Here is a tiny trained network, its code and every weight. The questions are about switching its units off for an input and a class, where a switched-off unit gives its printed mean instead of its output.

import numpy as np


def w(rows, s, z=0):
    codes = np.array(rows[::2]) - 128.0
    scale = np.full(codes.shape[1], s)
    scale[-1] = z or s
    return codes * scale


def f(y):
    return np.maximum(y, 0)


def log_softmax(a):
    a = a - a.max(-1, keepdims=True)
    return a - np.log(np.exp(a).sum(-1, keepdims=True))


def net(x, mask):
    res = np.array(x, float).reshape(1, 2) / 4 @ E
    y = f(res @ A[0][:, :-1].T + A[0][:, -1])
    res = res + np.where(mask, y, B[0][:, -1]) @ B[0][:, :-1]
    return log_softmax(res[-1] @ U[:, :-1].T + U[:, -1])


A, B = {}, {}
E = w([
[176,14,33,176,202,180],'x0',
[4,131,82,132,233,54],'x1',
],0.011)
A[0] = w([
[172,57,87,190,175,123,54],'n1',
[38,145,132,151,187,80,101],'n2',
[165,2,76,196,166,176,88],'n3',
[136,68,90,144,130,151,63],'n4',
[58,164,83,154,176,70,67],'n5',
[202,138,172,139,17,243,54],'n6',
[91,113,104,131,117,46,68],'n7',
[60,153,225,155,47,121,37],'n8',
[100,182,192,92,83,51,145],'n9',
[138,187,149,142,124,94,237],'n10',
[113,162,108,175,122,133,247],'n11',
[151,119,113,102,99,131,226],'n12',
[112,193,167,68,92,52,61],'n13',
[198,136,155,127,75,179,148],'n14',
[29,111,105,84,172,72,116],'n15',
[124,112,129,119,122,117,112],'n16',
],0.012,0.013)
B[0] = w([
[96,122,130,64,38,146,193],'n1',
[207,130,189,198,134,56,218],'n2',
[65,97,83,108,57,163,248],'n3',
[103,158,108,130,48,134,163],'n4',
[181,142,188,158,87,36,202],'n5',
[195,130,220,205,119,21,244],'n6',
[163,161,145,154,94,105,157],'n7',
[74,127,100,106,24,147,188],'n8',
[95,91,58,100,105,160,240],'n9',
[74,92,75,102,160,130,232],'n10',
[72,108,129,91,203,145,232],'n11',
[91,64,112,106,250,122,212],'n12',
[81,124,62,125,42,170,200],'n13',
[146,111,160,168,163,38,227],'n14',
[191,110,173,141,137,63,229],'n15',
[106,137,118,119,145,104,128],'n16',
],0.011,0.015)
U = w([
[162,120,180,143,137,94,102],'0',
[112,119,108,109,85,147,93],'1',
[113,115,116,105,253,139,254],'2',
[140,139,134,127,131,145,86],'3',
],0.028,0.0087)

Each question gives the input, the list of numbers given to net, and the class t.
The units are the neurons (one row each of A and B). Each row of codes is followed by its name. A weight is (code - 128) times the scale printed after its matrix; where a second scale follows, it is the last column's (A, B and U).
mask holds one flag per neuron, in row order. A switched-off neuron (its flag False) gives its mean, the last column of its row in B, instead of its output. The means were averaged over made-up inputs and are rounded, as every weight is.
A unit's drop is (log p(t) with every unit on - log p(t) with that unit switched off) / (log p(t) with every unit on - log p(t) with every unit switched off).
The circuit of an input: a set's keep is (log p(t) with only the set's units on - log p(t) with every unit switched off) / (log p(t) with every unit on - log p(t) with every unit switched off). Starting from the 12 units with the biggest drops (on a tie, the unit counted first), units are removed one at a time, each time the one whose removal leaves the highest keep (on an exact tie, the one counted first), for as long as the keep stays at least 0.8.
circuit, biggest first: the units of the circuit, biggest drop first
top k neurons: the k neurons with the biggest drops, biggest first
drop when u is switched off: that unit's drop, to one decimal
input [-8,7], class 1: circuit, biggest first -> n13
input [-5,-4], class 1: top 3 neurons -> n9, n8, n2
input [-6,-5], class 1: top 3 neurons -> n8, n9, n13
input [6,6], class 0: top 3 neurons -> n2, n15, n5
input [5,5], class 0: top 4 neurons -> n9, n2, n15, n13
input [-8,-7], class 1: top 4 neurons -> n8, n13, n9, n2
input [8,6], class 1: drop when n3 is switched off -> 0.8
input [3,-3], class 2: drop when n2 is switched off -> 0.3
input [-2,3], class 2: drop when n6 is switched off -> 0.8
input [-3,2], class 2: drop when n3 is switched off -> 0.2
